Here is a tiny trained network, its code and every weight. The questions are about switching its units off for an input and a target symbol, where a switched-off unit gives its printed mean instead of its output.

import numpy as np


def w(rows, s, z=0):
    codes = np.array(rows[::2]) - 128.0
    scale = np.full(codes.shape[1], s)
    scale[-1] = z or s
    return codes * scale


def norm(h):
    return h / np.sqrt((h * h).mean(-1, keepdims=True) + 1e-5)


def f(y):
    return y / 2 * (1 + np.tanh(0.7978845608 * (y + 0.044715 * y**3)))


def softmax(a):
    e = np.exp(a - a.max(-1, keepdims=True))
    return e / e.sum(-1, keepdims=True)


def log_softmax(a):
    a = a - a.max(-1, keepdims=True)
    return a - np.log(np.exp(a).sum(-1, keepdims=True))


def net(x, mask):
    ids = ['ΓΛΣαβδεζθμτψω'.index(c) for c in x.split()]
    T = len(ids)
    res = E[ids] + P[:T]
    u = 0
    for l in range(2):
        r = norm(res)
        for j in range(2):
            rows = slice(4 * j, 4 * j + 4)
            q, k, v = (r @ M[l][rows].T for M in (Q, K, V))
            z = softmax(np.where(np.tri(T) > 0, q @ k.T / 4**0.5, -1e9)) @ v
            o = O[l][rows]
            res = res + np.where(mask[u + j], z, o[:, -1]) @ o[:, :-1]
        u += 2
        y = f(norm(res) @ A[l][:, :-1].T + A[l][:, -1])
        res = res + np.where(mask[u : u + 8], y, B[l][:, -1]) @ B[l][:, :-1]
        u += 8
    return log_softmax(norm(res)[-1] @ U[:, :-1].T + U[:, -1])


Q, K, V, O, A, B = {}, {}, {}, {}, {}, {}
E = w([
[123,113,154,115],'Γ',
[91,80,155,93],'Λ',
[71,103,145,133],'Σ',
[103,91,146,102],'α',
[103,97,157,116],'β',
[132,48,155,49],'δ',
[133,193,105,131],'ε',
[46,36,137,81],'ζ',
[123,171,117,250],'θ',
[181,115,113,142],'μ',
[195,186,104,195],'τ',
[161,35,113,80],'ψ',
[160,52,115,75],'ω',
],0.02)
P = w([
[145,179,201,78],'0',
[138,6,40,89],'1',
[110,38,52,111],'2',
[106,50,45,102],'3',
[121,63,41,108],'4',
[133,78,38,122],'5',
[134,78,46,113],'6',
[2,149,150,225],'7',
],0.0095)
Q[0] = w([
[143,65,43,103],'0.h0',
[114,151,142,228],'0.h0',
[106,251,128,65],'0.h0',
[158,39,102,37],'0.h0',
[158,177,145,103],'0.h1',
[113,125,114,107],'0.h1',
[148,116,118,128],'0.h1',
[135,72,104,152],'0.h1',
],0.018)
K[0] = w([
[110,122,94,5],'0.h0',
[121,180,183,98],'0.h0',
[46,177,62,204],'0.h0',
[154,44,60,124],'0.h0',
[155,136,105,132],'0.h1',
[113,144,127,118],'0.h1',
[152,132,144,129],'0.h1',
[147,119,168,129],'0.h1',
],0.017)
V[0] = w([
[130,134,122,135],'0.h0',
[146,130,184,91],'0.h0',
[141,163,145,116],'0.h0',
[89,63,73,140],'0.h0',
[254,65,174,157],'0.h1',
[98,88,228,130],'0.h1',
[85,80,81,219],'0.h1',
[128,78,48,79],'0.h1',
],0.034)
O[0] = w([
[130,120,117,140,128],'0.h0',
[124,103,204,158,101],'0.h0',
[130,83,133,175,121],'0.h0',
[129,221,115,4,181],'0.h0',
[39,183,21,35,112],'0.h1',
[143,59,147,24,1],'0.h1',
[188,238,173,64,154],'0.h1',
[68,170,232,133,250],'0.h1',
],0.027,0.008)
A[0] = w([
[123,91,118,83,224],'0.n0',
[196,181,70,103,151],'0.n1',
[108,120,133,127,79],'0.n2',
[102,160,93,8,252],'0.n3',
[140,95,115,14,193],'0.n4',
[195,174,120,252,32],'0.n5',
[67,180,81,173,48],'0.n6',
[216,135,92,103,3],'0.n7',
],0.027,0.0035)
B[0] = w([
[131,161,192,151,150],'0.n0',
[136,40,183,194,186],'0.n1',
[126,121,131,146,125],'0.n2',
[113,28,117,253,255],'0.n3',
[155,211,206,181,201],'0.n4',
[88,244,219,79,241],'0.n5',
[185,222,185,135,186],'0.n6',
[218,87,100,202,136],'0.n7',
],0.032,0.019)
Q[1] = w([
[208,122,115,100],'1.h0',
[126,119,152,185],'1.h0',
[116,113,199,253],'1.h0',
[143,139,183,117],'1.h0',
[167,170,21,23],'1.h1',
[122,121,159,125],'1.h1',
[110,112,172,118],'1.h1',
[104,110,167,160],'1.h1',
],0.052)
K[1] = w([
[61,176,165,153],'1.h0',
[128,93,104,66],'1.h0',
[153,34,54,3],'1.h0',
[122,113,98,184],'1.h0',
[108,213,198,234],'1.h1',
[142,75,96,141],'1.h1',
[135,82,87,172],'1.h1',
[140,110,86,86],'1.h1',
],0.043)
V[1] = w([
[3,139,142,134],'1.h0',
[153,168,105,203],'1.h0',
[109,157,118,181],'1.h0',
[149,46,169,86],'1.h0',
[106,208,167,205],'1.h1',
[190,73,144,170],'1.h1',
[63,109,49,134],'1.h1',
[217,196,39,177],'1.h1',
],0.043)
O[1] = w([
[23,114,171,93,143],'1.h0',
[111,138,74,176,199],'1.h0',
[87,129,104,156,183],'1.h0',
[184,93,202,131,156],'1.h0',
[58,179,124,160,178],'1.h1',
[158,107,125,203,253],'1.h1',
[75,87,88,99,150],'1.h1',
[155,177,3,160,106],'1.h1',
],0.049,0.028)
A[1] = w([
[166,97,50,122,105],'1.n0',
[201,133,110,137,17],'1.n1',
[115,163,106,197,117],'1.n2',
[157,56,25,188,173],'1.n3',
[232,135,100,141,52],'1.n4',
[187,131,137,66,142],'1.n5',
[109,15,139,131,5],'1.n6',
[3,121,39,72,58],'1.n7',
],0.042,0.0035)
B[1] = w([
[87,139,102,221,149],'1.n0',
[170,99,85,69,151],'1.n1',
[131,129,232,148,252],'1.n2',
[12,124,179,206,211],'1.n3',
[188,74,73,35,164],'1.n4',
[93,84,147,134,145],'1.n5',
[114,167,165,227,174],'1.n6',
[246,76,56,2,252],'1.n7',
],0.056,0.023)
U = w([
[114,50,106,151,254],'Γ',
[171,252,150,77,241],'Λ',
[80,134,139,87,70],'Σ',
[113,134,142,106,70],'α',
[225,139,119,92,90],'β',
[141,95,97,64,109],'δ',
[141,118,135,119,73],'ε',
[193,144,82,180,61],'ζ',
[88,170,75,113,126],'θ',
[90,130,138,94,67],'μ',
[150,93,130,124,67],'τ',
[150,147,143,107,76],'ψ',
[64,195,160,210,7],'ω',
],0.014,0.0097)

Each question gives the input, a string of symbols that net reads in full, and the target symbol t.
The units are the heads (4 rows each of Q, K, V and O) and the neurons (one row each of A and B). Each row of codes is followed by its name. A weight is (code - 128) times the scale printed after its matrix; where a second scale follows, it is the last column's (O, A, B and U).
mask holds one flag per unit, layer by layer, with each layer's heads first. A switched-off unit (its flag False) gives its mean, the last column of its rows in O or B, instead of its output. The means were averaged over made-up inputs and are rounded, as every weight is.
A unit's drop is (log p(t) with every unit on - log p(t) with that unit switched off) / (log p(t) with every unit on - log p(t) with every unit switched off).
The circuit of an input: a set's keep is (log p(t) with only the set's units on - log p(t) with every unit switched off) / (log p(t) with every unit on - log p(t) with every unit switched off). Starting from the 12 units with the biggest drops (on a tie, the unit counted first), units are removed one at a time, each time the one whose removal leaves the highest keep (on an exact tie, the one counted first), for as long as the keep stays at least 0.8.
units of the circuit, in order: the units of the circuit, biggest drop first
most important unit: the unit with the biggest drop
top k neurons: the k neurons with the biggest drops, biggest first
which heads matter: for each layer, one digit per head in row order, 1 if its drop is at least 0.15 and else 0, layers parted by /
drop when u is switched off: that unit's drop, to one decimal
input τ θ θ, target θ: units of the circuit, in order	0.h1, 1.h1
input μ β Γ τ τ ε, target δ: units of the circuit, in order	0.h1, 1.h1, 1.n7
input τ ε μ τ ε ζ θ ω, target θ: which heads matter	11 / 11
input μ Σ τ δ ζ, target δ: which heads matter	01 / 01
input τ τ ε τ ε, target Λ: units of the circuit, in order	0.h1, 0.n3
input μ Γ ε μ, target δ: units of the circuit, in order	0.h1, 1.n7
input θ τ ε τ ε Σ, target ζ: which heads matter	01 / 11
input ε θ μ α ε ε, target Λ: units of the circuit, in order	0.n3, 1.n3
input τ ζ α Σ α ε τ β, target θ: top 2 neurons	0.n4, 0.n3
input β τ Λ μ δ ε θ τ, target Λ: units of the circuit, in order	0.n3
input θ ε Γ ζ Σ θ, target ζ: units of the circuit, in order	0.h1, 1.h0
input ζ ζ τ Σ β θ ψ Σ, target Λ: which heads matter	01 / 01
input θ Γ ε Γ ζ ε ε Λ, target ζ: which heads matter	01 / 11
input μ θ δ θ θ δ τ α, target δ: top neuron	1.n7
input τ τ μ Γ, target θ: which heads matter	11 / 01
input τ Σ δ τ ε τ τ Λ, target θ: top 3 neurons	0.n4, 0.n3, 0.n6
input θ ε τ ε μ ζ ε τ, target Λ: top 2 neurons	0.n5, 0.n3
input θ τ ψ ε Γ ε ζ, target ζ: top 2 neurons	0.n4, 1.n4
input μ ε τ, target δ: which heads matter	01 / 00
input θ ε τ τ ε β ε θ, target Λ: most important unit	0.n5
input ζ τ τ Σ τ Λ, target Λ: top 2 neurons	0.n4, 1.n3
input θ ε ψ, target ζ: which heads matter	11 / 11
input μ θ Λ ω ε τ Σ, target δ: top 2 neurons	1.n7, 0.n5
input θ ε ω ε Γ ε τ Λ, target ζ: drop when 0.h1 is switched off	1.0
